Below are the code and all the weights of a small trained network. Each question names an input and a class and asks about switching units off, where a switched-off unit gives its printed mean instead of its output.

import numpy as np


def w(rows, s, z=0):
    codes = np.array(rows[::2]) - 128.0
    scale = np.full(codes.shape[1], s)
    scale[-1] = z or s
    return codes * scale


def f(y):
    return y / 2 * (1 + np.tanh(0.7978845608 * (y + 0.044715 * y**3)))


def log_softmax(a):
    a = a - a.max(-1, keepdims=True)
    return a - np.log(np.exp(a).sum(-1, keepdims=True))


def net(x, mask):
    res = np.array(x, float).reshape(1, 6) / 4 @ E
    y = f(res @ A[0][:, :-1].T + A[0][:, -1])
    res = res + np.where(mask, y, B[0][:, -1]) @ B[0][:, :-1]
    return log_softmax(res[-1] @ U[:, :-1].T + U[:, -1])


A, B = {}, {}
E = w([
[195,7,200,129,78,104,141,110],'x0',
[144,128,118,108,128,116,107,99],'x1',
[205,153,111,171,70,178,59,189],'x2',
[121,135,137,134,126,131,128,128],'x3',
[122,99,86,195,121,210,168,18],'x4',
[115,128,130,122,116,136,122,124],'x5',
],0.011)
A[0] = w([
[54,160,84,128,178,165,184,61,152],'neuron 1',
[103,168,57,183,172,198,142,83,127],'neuron 2',
[223,50,165,134,90,175,207,70,95],'neuron 3',
[202,41,245,89,83,95,101,214,116],'neuron 4',
[151,135,26,147,130,161,55,153,172],'neuron 5',
[187,130,59,140,97,228,70,166,176],'neuron 6',
[181,159,129,101,121,115,58,255,163],'neuron 7',
[105,66,179,58,103,111,155,99,149],'neuron 8',
[93,235,104,87,168,69,97,198,185],'neuron 9',
[129,159,37,212,102,150,115,120,114],'neuron 10',
[175,65,152,205,96,145,190,69,98],'neuron 11',
[109,112,157,51,159,6,157,126,204],'neuron 12',
[54,130,125,58,227,100,230,34,255],'neuron 13',
[189,111,126,170,66,130,46,139,140],'neuron 14',
[107,214,87,165,121,176,50,152,132],'neuron 15',
[151,69,146,171,81,180,147,64,99],'neuron 16',
[81,62,223,89,149,90,131,130,153],'neuron 17',
[75,170,91,62,179,101,82,187,176],'neuron 18',
[94,160,66,194,182,204,87,67,115],'neuron 19',
[14,149,90,122,170,94,231,122,176],'neuron 20',
[198,122,221,162,48,134,25,186,145],'neuron 21',
[169,90,129,103,108,199,154,93,122],'neuron 22',
[179,46,152,150,99,196,176,64,78],'neuron 23',
[132,86,224,72,77,58,158,155,151],'neuron 24',
],0.0073,0.0057)
B[0] = w([
[142,59,16,158,169,188,19,27,195],'neuron 1',
[159,68,30,189,133,88,28,128,192],'neuron 2',
[127,208,155,60,108,145,177,106,200],'neuron 3',
[172,50,114,130,200,166,36,129,233],'neuron 4',
[188,128,118,178,48,112,163,137,196],'neuron 5',
[253,115,110,178,41,97,137,193,222],'neuron 6',
[164,163,76,39,101,212,138,82,243],'neuron 7',
[74,168,179,125,178,76,118,186,177],'neuron 8',
[111,245,210,40,71,153,244,102,240],'neuron 9',
[179,101,81,155,116,28,99,174,178],'neuron 10',
[89,171,175,87,88,143,195,67,190],'neuron 11',
[58,153,155,84,168,81,96,141,214],'neuron 12',
[47,112,148,102,233,179,94,35,250],'neuron 13',
[188,134,86,108,100,187,145,155,195],'neuron 14',
[133,136,82,167,39,86,177,184,208],'neuron 15',
[116,204,136,118,79,123,182,109,183],'neuron 16',
[81,123,196,144,200,70,72,171,188],'neuron 17',
[78,224,173,70,119,178,194,96,213],'neuron 18',
[168,39,55,229,144,89,64,191,193],'neuron 19',
[96,113,141,87,163,197,103,55,205],'neuron 20',
[230,86,66,52,159,219,58,132,234],'neuron 21',
[97,203,164,130,57,132,142,132,160],'neuron 22',
[120,204,190,74,80,107,246,102,190],'neuron 23',
[106,104,135,151,252,83,35,178,205],'neuron 24',
],0.0062,0.011)
U = w([
[31,197,175,98,161,130,212,58,197],'0',
[168,4,83,129,210,233,59,81,193],'1',
[183,199,148,100,66,158,224,161,120],'2',
[178,43,92,251,109,32,109,180,5],'3',
[99,57,172,138,245,2,93,188,100],'4',
],0.0075,0.0015)

Each question gives the input, the list of numbers given to net, and the class t.
The units are the neurons (one row each of A and B). Each row of codes is followed by its name. A weight is (code - 128) times the scale printed after its matrix; where a second scale follows, it is the last column's (A, B and U).
mask holds one flag per neuron, in row order. A switched-off neuron (its flag False) gives its mean, the last column of its row in B, instead of its output. The means were averaged over made-up inputs and are rounded, as every weight is.
A unit's drop is (log p(t) with every unit on - log p(t) with that unit switched off) / (log p(t) with every unit on - log p(t) with every unit switched off).
unit that matters most: the unit with the biggest drop
top k neurons: the k neurons with the biggest drops, biggest first
drop when u is switched off: that unit's drop, to one decimal
input [1,-7,4,8,8,3], class 2: top 2 neurons -> neuron 23; neuron 11
input [4,-4,1,1,-5,1], class 1: unit that matters most -> neuron 21
input [-6,7,-2,2,1,0], class 1: top 3 neurons -> neuron 1; neuron 19; neuron 2
input [-5,-8,0,4,5,-7], class 1: top 3 neurons -> neuron 1; neuron 20; neuron 13
input [0,8,-1,1,-2,2], class 0: top 3 neurons -> neuron 19; neuron 2; neuron 4
input [-7,6,5,-1,1,4], class 3: top 3 neurons -> neuron 19; neuron 2; neuron 10
input [5,5,-5,1,0,-7], class 4: top 2 neurons -> neuron 9; neuron 24
input [1,-6,2,-8,-4,1], class 1: top 2 neurons -> neuron 4; neuron 23
input [1,-2,-3,7,-6,1], class 4: top 2 neurons -> neuron 24; neuron 17
input [0,-6,-8,-1,8,6], class 1: top 2 neurons -> neuron 1; neuron 2
input [4,2,8,5,1,6], class 2: top 3 neurons -> neuron 13; neuron 1; neuron 6
input [8,-6,2,7,-4,-2], class 1: drop when neuron 4 is switched off -> 0.5
input [5,-2,-4,3,1,0], class 0: drop when neuron 11 is switched off -> 0.2
input [-6,7,7,0,1,7], class 3: unit that matters most -> neuron 19
input [-8,3,-1,-8,6,1], class 1: drop when neuron 1 is switched off -> 0.3
